Here is a tiny trained network, its code and every weight. The questions are about switching its units off for an input and a target symbol, where a switched-off unit gives its printed mean instead of its output.

import numpy as np


def w(rows, s, z=0):
    codes = np.array(rows[::2]) - 128.0
    scale = np.full(codes.shape[1], s)
    scale[-1] = z or s
    return codes * scale


def f(y):
    return y / 2 * (1 + np.tanh(0.7978845608 * (y + 0.044715 * y**3)))


def softmax(a):
    e = np.exp(a - a.max(-1, keepdims=True))
    return e / e.sum(-1, keepdims=True)


def log_softmax(a):
    a = a - a.max(-1, keepdims=True)
    return a - np.log(np.exp(a).sum(-1, keepdims=True))


def net(x, mask):
    ids = ['ΣΦΩαβδεζηθλμπτψ'.index(c) for c in x.split()]
    T = len(ids)
    res = E[ids] + P[:T]
    u = 0
    for l in range(2):
        r = res
        for j in range(3):
            rows = slice(2 * j, 2 * j + 2)
            q, k, v = (r @ M[l][rows].T for M in (Q, K, V))
            z = softmax(np.where(np.tri(T) > 0, q @ k.T / 2**0.5, -1e9)) @ v
            o = O[l][rows]
            res = res + np.where(mask[u + j], z, o[:, -1]) @ o[:, :-1]
        u += 3
        y = f(res @ A[l][:, :-1].T + A[l][:, -1])
        res = res + np.where(mask[u : u + 4], y, B[l][:, -1]) @ B[l][:, :-1]
        u += 4
    return log_softmax(res[-1] @ U[:, :-1].T + U[:, -1])


Q, K, V, O, A, B = {}, {}, {}, {}, {}, {}
E = w([
[81,147,110],'Σ',
[122,67,117],'Φ',
[117,117,209],'Ω',
[184,15,104],'α',
[129,182,92],'β',
[85,121,94],'δ',
[110,150,92],'ε',
[126,76,88],'ζ',
[103,84,201],'η',
[96,141,91],'θ',
[210,95,131],'λ',
[254,229,134],'μ',
[162,33,194],'π',
[120,216,120],'τ',
[105,94,95],'ψ',
],0.019)
P = w([
[139,144,39],'0',
[110,120,200],'1',
[163,123,15],'2',
[120,95,206],'3',
[176,104,6],'4',
[127,81,213],'5',
[184,84,2],'6',
[135,60,221],'7',
[191,65,9],'8',
[150,48,230],'9',
[192,44,8],'10',
],0.0089)
Q[0] = w([
[108,155,122],'0.h0',
[87,141,193],'0.h0',
[153,106,116],'0.h1',
[175,153,120],'0.h1',
[120,161,149],'0.h2',
[73,111,250],'0.h2',
],0.02)
K[0] = w([
[111,153,136],'0.h0',
[14,172,100],'0.h0',
[140,90,109],'0.h1',
[166,118,151],'0.h1',
[136,189,113],'0.h2',
[3,139,119],'0.h2',
],0.017)
V[0] = w([
[118,65,101],'0.h0',
[1,81,96],'0.h0',
[186,162,187],'0.h1',
[172,182,107],'0.h1',
[16,94,92],'0.h2',
[57,185,111],'0.h2',
],0.0088)
O[0] = w([
[123,111,65,226],'0.h0',
[2,37,94,59],'0.h0',
[66,62,99,58],'0.h1',
[81,149,42,124],'0.h1',
[84,155,93,68],'0.h2',
[51,131,166,2],'0.h2',
],0.0087,0.0041)
A[0] = w([
[166,146,253,221],'0.n0',
[68,92,58,64],'0.n1',
[199,192,102,3],'0.n2',
[113,127,241,146],'0.n3',
],0.011,0.0065)
B[0] = w([
[105,221,113,230],'0.n0',
[11,77,102,169],'0.n1',
[98,24,188,255],'0.n2',
[41,81,211,153],'0.n3',
],0.011,0.0068)
Q[1] = w([
[83,117,236],'1.h0',
[89,188,87],'1.h0',
[79,143,114],'1.h1',
[157,197,99],'1.h1',
[2,134,132],'1.h2',
[152,180,46],'1.h2',
],0.0096)
K[1] = w([
[44,195,34],'1.h0',
[200,59,50],'1.h0',
[105,255,113],'1.h1',
[168,134,102],'1.h1',
[3,156,182],'1.h2',
[151,96,162],'1.h2',
],0.0066)
V[1] = w([
[60,134,153],'1.h0',
[134,151,68],'1.h0',
[126,96,39],'1.h1',
[9,112,166],'1.h1',
[224,198,85],'1.h2',
[88,228,1],'1.h2',
],0.0039)
O[1] = w([
[67,229,172,245],'1.h0',
[137,88,187,135],'1.h0',
[135,85,139,233],'1.h1',
[254,74,92,159],'1.h1',
[143,39,81,25],'1.h2',
[229,164,126,3],'1.h2',
],0.0043,0.0022)
A[1] = w([
[114,159,7,2],'1.n0',
[174,184,49,207],'1.n1',
[63,170,81,69],'1.n2',
[90,49,88,6],'1.n3',
],0.011,0.008)
B[1] = w([
[110,137,245,193],'1.n0',
[192,204,109,253],'1.n1',
[20,193,253,197],'1.n2',
[67,142,49,207],'1.n3',
],0.014,0.0041)
U = w([
[139,13,146,175],'Σ',
[107,204,143,61],'Φ',
[134,90,7,129],'Ω',
[131,210,68,108],'α',
[40,111,85,71],'β',
[96,125,176,49],'δ',
[89,107,172,57],'ε',
[170,181,132,141],'ζ',
[109,74,183,105],'η',
[192,110,213,100],'θ',
[65,102,136,75],'λ',
[212,120,74,131],'μ',
[115,146,104,252],'π',
[77,131,93,116],'τ',
[71,103,57,181],'ψ',
],0.013,0.015)

Each question gives the input, a string of symbols that net reads in full, and the target symbol t.
The units are the heads (2 rows each of Q, K, V and O) and the neurons (one row each of A and B). Each row of codes is followed by its name. A weight is (code - 128) times the scale printed after its matrix; where a second scale follows, it is the last column's (O, A, B and U).
mask holds one flag per unit, layer by layer, with each layer's heads first. A switched-off unit (its flag False) gives its mean, the last column of its rows in O or B, instead of its output. The means were averaged over made-up inputs and are rounded, as every weight is.
A unit's drop is (log p(t) with every unit on - log p(t) with that unit switched off) / (log p(t) with every unit on - log p(t) with every unit switched off).
The circuit of an input: a set's keep is (log p(t) with only the set's units on - log p(t) with every unit switched off) / (log p(t) with every unit on - log p(t) with every unit switched off). Starting from the 12 units with the biggest drops (on a tie, the unit counted first), units are removed one at a time, each time the one whose removal leaves the highest keep (on an exact tie, the one counted first), for as long as the keep stays at least 0.8.
units of the circuit, in order: the units of the circuit, biggest drop first
top k neurons: the k neurons with the biggest drops, biggest first
heads that matter: for each layer, one digit per head in row order, 1 if its drop is at least 0.15 and else 0, layers parted by /
input Φ ε λ μ ε λ Φ, target Σ: heads that matter	111 / 001
input Φ μ ε ψ Σ, target θ: heads that matter	100 / 000
input β Φ ε ε η ψ θ ε β, target ζ: heads that matter	111 / 001
input ε ψ ε ψ π Σ ε λ, target ζ: units of the circuit, in order	[0.n0 0.n2]
input ζ ε Ω ψ α θ β ε δ ψ ψ, target Ω: units of the circuit, in order	[0.h2 1.n2 0.h0]
input Ω ζ ψ ψ, target ψ: top neuron	[0.n0]
input λ Ω ε β, target α: top 3 neurons	[0.n2 1.n1 1.n0]
input α ψ ε ε ε, target Ω: units of the circuit, in order	[0.h2 0.n0 1.n2 0.h0]
input ψ Φ ε α ε, target Ω: units of the circuit, in order	[0.h2 0.n0 0.h0 1.n2]
input ε π Ω ψ ε τ ψ η α, target Ω: heads that matter	101 / 001
input α λ α λ ε π α ε ψ ε ζ, target Ω: heads that matter	001 / 001
input ε α η Σ Σ, target Ω: units of the circuit, in order	[0.h2 0.n0 1.n2]
input ψ β ψ, target β: top 2 neurons	[0.n1 0.n0]
input Σ Ω ε π ε ψ λ ε μ, target θ: heads that matter	100 / 000
input ψ β α λ ζ, target Σ: heads that matter	111 / 010
input ψ δ μ μ ε ε δ ζ δ, target θ: units of the circuit, in order	[0.n2 0.h0]
input β ψ θ ψ β δ δ λ λ π α, target Ω: top 2 neurons	[1.n3 0.n0]
input λ ψ λ α μ θ α λ ψ, target Σ: top neuron	[0.n0]
input ψ ψ ε ε ψ π β, target μ: top 2 neurons	[0.n3 0.n1]
input π τ λ δ ε ζ β, target Σ: units of the circuit, in order	[0.n2 0.h0 0.h2]
input Σ μ ε ψ Φ, target θ: top neuron	[0.n2]
input δ ε ε λ θ, target Σ: top 3 neurons	[0.n2 0.n0 1.n1]
input π α ε ε θ, target Ω: top 2 neurons	[0.n0 1.n2]
input ε π β ε ε ε λ ε Σ, target Σ: top 3 neurons	[0.n2 0.n0 1.n1]
input β ε ε ε ζ ζ ψ, target β: top 4 neurons	[0.n1 1.n3 0.n0 1.n2]
input ψ ε η Σ ε λ, target ζ: heads that matter	100 / 000
